Here is a tiny trained network, its code and every weight. The questions are about switching its units off for an input and a class, where a switched-off unit gives its printed mean instead of its output.

import numpy as np


def w(rows, s, z=0):
    codes = np.array(rows[::2]) - 128.0
    scale = np.full(codes.shape[1], s)
    scale[-1] = z or s
    return codes * scale


def f(y):
    return np.maximum(y, 0)


def log_softmax(a):
    a = a - a.max(-1, keepdims=True)
    return a - np.log(np.exp(a).sum(-1, keepdims=True))


def net(x, mask):
    res = np.array(x, float).reshape(1, 7) / 4 @ E
    y = f(res @ A[0][:, :-1].T + A[0][:, -1])
    res = res + np.where(mask, y, B[0][:, -1]) @ B[0][:, :-1]
    return log_softmax(res[-1] @ U[:, :-1].T + U[:, -1])


A, B = {}, {}
E = w([
[146,165,215,152,163,129,49,216,181,150,168],'x0',
[209,174,178,227,102,60,123,130,136,105,71],'x1',
[43,165,121,27,187,127,58,145,2,77,136],'x2',
[141,157,52,138,80,205,85,119,167,129,142],'x3',
[184,113,20,173,178,55,195,197,28,216,212],'x4',
[90,68,147,87,193,104,146,148,69,163,176],'x5',
[191,188,127,154,189,181,92,117,90,164,133],'x6',
],0.0066)
A[0] = w([
[136,192,149,135,108,176,108,84,175,47,71,119],'neuron 1',
[202,134,75,167,143,86,156,170,99,195,182,180],'neuron 2',
[172,188,131,215,154,144,182,123,191,162,191,188],'neuron 3',
[132,172,168,157,182,21,147,114,49,132,77,208],'neuron 4',
[117,116,198,169,200,47,59,174,79,161,141,200],'neuron 5',
[181,47,229,95,79,222,88,128,193,69,127,253],'neuron 6',
[94,205,203,106,107,212,75,87,201,30,1,198],'neuron 7',
[134,195,37,89,121,149,132,142,93,94,154,188],'neuron 8',
[82,155,76,57,149,202,117,138,72,62,173,170],'neuron 9',
[99,184,149,98,131,83,82,138,64,136,87,220],'neuron 10',
[183,164,93,203,150,180,148,86,77,178,103,192],'neuron 11',
[187,164,100,190,168,70,120,146,122,216,175,138],'neuron 12',
[19,204,108,74,220,206,68,128,77,159,138,213],'neuron 13',
[171,56,110,195,127,115,145,150,113,157,135,80],'neuron 14',
[109,165,117,152,84,151,135,77,198,116,46,201],'neuron 15',
[75,116,249,135,206,98,94,228,156,173,213,200],'neuron 16',
],0.0065,0.0029)
B[0] = w([
[116,79,129,136,64,67,64,104,201,117,68,190],'neuron 1',
[170,88,133,93,132,133,198,152,185,108,160,207],'neuron 2',
[205,122,6,119,60,167,122,142,193,213,130,191],'neuron 3',
[179,147,158,119,151,30,170,182,187,49,165,198],'neuron 4',
[210,159,73,101,153,109,117,154,104,40,197,201],'neuron 5',
[77,111,61,81,180,62,96,71,52,82,55,210],'neuron 6',
[37,79,108,109,108,18,145,81,185,64,52,250],'neuron 7',
[143,155,97,32,170,190,154,76,55,157,171,178],'neuron 8',
[72,200,74,114,178,210,138,1,82,203,133,203],'neuron 9',
[129,154,149,96,197,21,111,112,104,39,148,186],'neuron 10',
[193,147,56,107,159,147,117,149,160,98,176,182],'neuron 11',
[174,93,219,110,104,147,190,219,205,161,220,198],'neuron 12',
[80,127,46,51,182,122,153,27,71,123,216,227],'neuron 13',
[122,83,122,80,102,158,173,150,169,141,120,165],'neuron 14',
[106,91,61,92,95,91,81,108,160,176,91,195],'neuron 15',
[187,217,75,114,209,193,56,95,49,122,207,212],'neuron 16',
],0.0062,0.011)
U = w([
[136,199,62,73,195,216,34,89,74,137,159,240],'0',
[11,89,102,67,156,101,200,75,136,108,97,210],'1',
[73,116,139,156,85,92,49,96,224,96,34,63],'2',
[74,165,219,212,120,224,94,186,62,164,26,2],'3',
[254,139,154,158,130,194,162,200,215,173,168,68],'4',
[174,183,185,96,192,59,114,172,116,28,118,71],'5',
],0.0064,0.0033)

Each question gives the input, the list of numbers given to net, and the class t.
The units are the neurons (one row each of A and B). Each row of codes is followed by its name. A weight is (code - 128) times the scale printed after its matrix; where a second scale follows, it is the last column's (A, B and U).
mask holds one flag per neuron, in row order. A switched-off neuron (its flag False) gives its mean, the last column of its row in B, instead of its output. The means were averaged over made-up inputs and are rounded, as every weight is.
A unit's drop is (log p(t) with every unit on - log p(t) with that unit switched off) / (log p(t) with every unit on - log p(t) with every unit switched off).
The circuit of an input: a set's keep is (log p(t) with only the set's units on - log p(t) with every unit switched off) / (log p(t) with every unit on - log p(t) with every unit switched off). Starting from the 12 units with the biggest drops (on a tie, the unit counted first), units are removed one at a time, each time the one whose removal leaves the highest keep (on an exact tie, the one counted first), for as long as the keep stays at least 0.8.
circuit, biggest first: the units of the circuit, biggest drop first
k most important neurons: the k neurons with the biggest drops, biggest first
drop of u: that unit's drop, to one decimal
input [2,2,-3,2,1,-3,-3], class 4: 4 most important neurons : [neuron 7; neuron 3; neuron 13; neuron 10]
input [2,3,-3,-8,2,7,-4], class 5: 2 most important neurons : [neuron 4; neuron 5]
input [-2,1,0,-3,0,-3,3], class 5: circuit, biggest first : [neuron 9; neuron 13]
input [-5,5,3,-5,-5,7,-4], class 5: circuit, biggest first : [neuron 4; neuron 13; neuron 9]
input [0,-1,4,8,-6,1,5], class 1: circuit, biggest first : [neuron 7]
input [-6,-4,-5,0,-7,-5,-7], class 2: circuit, biggest first : [neuron 1; neuron 13]
input [1,-1,-3,-7,-6,-4,-3], class 2: circuit, biggest first : [neuron 13; neuron 1]
input [-3,-1,5,-6,-4,8,0], class 0: circuit, biggest first : [neuron 7; neuron 16]
input [-6,3,0,-7,8,5,-3], class 5: 2 most important neurons : [neuron 4; neuron 3]
input [0,6,3,-1,-8,5,1], class 2: 2 most important neurons : [neuron 1; neuron 7]
input [7,-6,-3,-4,4,7,-7], class 0: drop of neuron 16 : 1.2
input [5,1,-7,-8,-4,4,1], class 0: drop of neuron 16 : 1.3
input [-6,-1,-1,-5,8,4,-6], class 5: drop of neuron 2 : -0.1
input [-3,1,-1,-2,-8,2,8], class 2: most important neuron : [neuron 1]
